Here is a tiny trained network, its code and every weight. The questions are about switching its units off for an input and a target symbol, where a switched-off unit gives its printed mean instead of its output.

import numpy as np


def w(rows, s, z=0):
    codes = np.array(rows[::2]) - 128.0
    scale = np.full(codes.shape[1], s)
    scale[-1] = z or s
    return codes * scale


def norm(h):
    return h / np.sqrt((h * h).mean(-1, keepdims=True) + 1e-5)


def f(y):
    return np.maximum(y, 0)


def softmax(a):
    e = np.exp(a - a.max(-1, keepdims=True))
    return e / e.sum(-1, keepdims=True)


def log_softmax(a):
    a = a - a.max(-1, keepdims=True)
    return a - np.log(np.exp(a).sum(-1, keepdims=True))


def net(x, mask):
    ids = ['αβγεζλξφω'.index(c) for c in x.split()]
    T = len(ids)
    res = E[ids] + P[:T]
    u = 0
    for l in range(3):
        q, k, v = (norm(res) @ M[l].T for M in (Q, K, V))
        z = softmax(np.where(np.tri(T) > 0, q @ k.T / 2**0.5, -1e9)) @ v
        res = res + np.where(mask[u], z, O[l][:, -1]) @ O[l][:, :-1]
        u += 1
        y = f(norm(res) @ A[l][:, :-1].T + A[l][:, -1])
        res = res + np.where(mask[u : u + 4], y, B[l][:, -1]) @ B[l][:, :-1]
        u += 4
    return log_softmax(norm(res)[-1] @ U[:, :-1].T + U[:, -1])


Q, K, V, O, A, B = {}, {}, {}, {}, {}, {}
E = w([
[157,54,72,123],'α',
[171,73,81,145],'β',
[60,187,139,145],'γ',
[136,101,83,117],'ε',
[125,112,65,128],'ζ',
[60,197,133,173],'λ',
[72,147,135,231],'ξ',
[86,101,126,254],'φ',
[123,108,171,86],'ω',
],0.0069)
P = w([
[231,152,129,42],'0',
[9,30,92,148],'1',
[3,27,132,154],'2',
[39,25,132,127],'3',
[62,59,169,152],'4',
[135,44,214,163],'5',
[138,70,206,204],'6',
[156,52,213,216],'7',
],0.0034)
Q[0] = w([
[94,63,118,254],'0.h0',
[152,148,179,167],'0.h0',
],0.0097)
K[0] = w([
[155,108,244,136],'0.h0',
[168,122,113,106],'0.h0',
],0.011)
V[0] = w([
[71,2,110,247],'0.h0',
[110,220,22,247],'0.h0',
],0.0038)
O[0] = w([
[193,91,140,116,251],'0.h0',
[217,182,120,255,32],'0.h0',
],0.0078,0.0027)
A[0] = w([
[73,12,124,214,255],'0.n0',
[96,223,15,96,111],'0.n1',
[139,127,253,76,245],'0.n2',
[135,95,185,221,116],'0.n3',
],0.0051,0.0033)
B[0] = w([
[141,231,158,15,255],'0.n0',
[91,2,107,163,135],'0.n1',
[43,92,27,99,190],'0.n2',
[197,211,43,44,158],'0.n3',
],0.0057,0.0082)
Q[1] = w([
[95,147,139,2],'1.h0',
[109,74,165,165],'1.h0',
],0.0063)
K[1] = w([
[133,121,68,254],'1.h0',
[203,202,150,69],'1.h0',
],0.009)
V[1] = w([
[196,68,58,72],'1.h0',
[254,207,212,116],'1.h0',
],0.006)
O[1] = w([
[149,163,254,192,250],'1.h0',
[104,193,128,99,4],'1.h0',
],0.0084,0.0029)
A[1] = w([
[123,56,31,122,51],'1.n0',
[247,17,140,3,123],'1.n1',
[31,67,66,66,5],'1.n2',
[7,129,182,204,121],'1.n3',
],0.0053,0.0023)
B[1] = w([
[230,64,158,116,151],'1.n0',
[2,239,138,172,255],'1.n1',
[244,134,228,33,194],'1.n2',
[71,179,90,95,149],'1.n3',
],0.0047,0.0056)
Q[2] = w([
[143,175,141,91],'2.h0',
[156,69,29,248],'2.h0',
],0.011)
K[2] = w([
[110,50,145,193],'2.h0',
[100,255,41,18],'2.h0',
],0.0079)
V[2] = w([
[247,112,163,60],'2.h0',
[107,159,114,82],'2.h0',
],0.012)
O[2] = w([
[2,167,109,254,246],'2.h0',
[127,243,107,50,152],'2.h0',
],0.007,0.0013)
A[2] = w([
[75,93,10,56,103],'2.n0',
[201,149,48,181,6],'2.n1',
[224,2,70,161,22],'2.n2',
[207,30,152,143,161],'2.n3',
],0.0075,0.0027)
B[2] = w([
[90,104,72,218,253],'2.n0',
[128,159,145,38,137],'2.n1',
[130,250,224,57,166],'2.n2',
[157,85,2,165,213],'2.n3',
],0.0084,0.0031)
U = w([
[177,129,254,54,3],'α',
[97,103,230,221,110],'β',
[109,90,17,201,70],'γ',
[185,63,146,109,146],'ε',
[174,55,130,182,217],'ζ',
[175,136,24,107,124],'λ',
[174,184,81,147,156],'ξ',
[161,178,106,173,134],'φ',
[36,39,120,61,156],'ω',
],0.0093,0.0046)

Each question gives the input, a string of symbols that net reads in full, and the target symbol t.
The units are the heads (2 rows each of Q, K, V and O) and the neurons (one row each of A and B). Each row of codes is followed by its name. A weight is (code - 128) times the scale printed after its matrix; where a second scale follows, it is the last column's (O, A, B and U).
mask holds one flag per unit, layer by layer, with each layer's heads first. A switched-off unit (its flag False) gives its mean, the last column of its rows in O or B, instead of its output. The means were averaged over made-up inputs and are rounded, as every weight is.
A unit's drop is (log p(t) with every unit on - log p(t) with that unit switched off) / (log p(t) with every unit on - log p(t) with every unit switched off).
The circuit of an input: a set's keep is (log p(t) with only the set's units on - log p(t) with every unit switched off) / (log p(t) with every unit on - log p(t) with every unit switched off). Starting from the 12 units with the biggest drops (on a tie, the unit counted first), units are removed one at a time, each time the one whose removal leaves the highest keep (on an exact tie, the one counted first), for as long as the keep stays at least 0.8.
units of the circuit, in order: the units of the circuit, biggest drop first
most important unit: the unit with the biggest drop
k most important neurons: the k neurons with the biggest drops, biggest first
k most important neurons of layer l: the k neurons of layer l with the biggest drops, biggest first
input ω β ξ β β ω γ, target ω: units of the circuit, in order	0.h0, 1.h0
input β α ω, target β: most important unit	1.h0
input λ α α, target λ: units of the circuit, in order	0.h0, 1.h0, 0.n0
input γ ζ ζ ω λ β β, target γ: 3 most important neurons	0.n1, 0.n0, 2.n0
input α β ξ, target α: 2 most important neurons	1.n1, 0.n0
input ω β ω φ ζ λ, target ω: units of the circuit, in order	0.h0, 1.h0
input ζ β β ξ, target ζ: 2 most important neurons	0.n1, 0.n0
input ζ ξ φ ζ α β, target ζ: 4 most important neurons	0.n0, 0.n1, 2.n3, 1.n1
input λ ξ φ, target λ: units of the circuit, in order	1.h0, 2.h0
input γ λ ε λ ζ, target γ: 3 most important neurons	0.n1, 0.n0, 1.n1
input γ α ζ, target γ: units of the circuit, in order	1.h0, 0.h0, 2.n0
input β ω ω φ γ β ω, target β: units of the circuit, in order	1.h0, 0.n0, 2.h0
input ξ ξ β, target ξ: units of the circuit, in order	0.h0, 1.h0
input ξ β ξ β φ, target ξ: units of the circuit, in order	0.h0, 0.n3
input γ α ω λ, target γ: units of the circuit, in order	1.h0, 0.h0, 2.n0, 0.n0
input β γ ω ω γ ζ α α, target β: units of the circuit, in order	1.h0, 2.h0
input λ ξ ξ, target λ: most important unit	0.h0
input γ ζ β β α ε, target γ: 3 most important neurons	0.n0, 0.n1, 2.n0
input ζ ζ β, target ζ: units of the circuit, in order	1.h0, 2.n3, 0.h0
input α ω λ β, target α: 3 most important neurons of layer 1	1.n1, 1.n2, 1.n3
input λ ε ζ λ α, target λ: units of the circuit, in order	0.h0, 1.h0
input α ε β, target α: units of the circuit, in order	1.n1, 1.h0, 2.h0
input ω ξ β α φ ω ω β, target ω: units of the circuit, in order	0.h0
input β ξ ε ω ξ α α, target β: units of the circuit, in order	1.h0, 0.n0, 2.h0
input ζ β β φ, target ζ: 4 most important neurons	0.n1, 2.n3, 0.n0, 0.n2
input ζ α φ, target ζ: 3 most important neurons	0.n1, 2.n3, 0.n2
input α ω ω φ α α ω λ, target ω: 2 most important neurons of layer 1	1.n3, 1.n1
input ζ φ ω ω β β γ ζ, target ζ: most important unit	0.n0
input ζ φ α γ ξ α, target ζ: 3 most important neurons	0.n0, 0.n1, 2.n3
input ω γ γ φ ζ ε ω, target ω: 2 most important neurons	0.n2, 0.n3
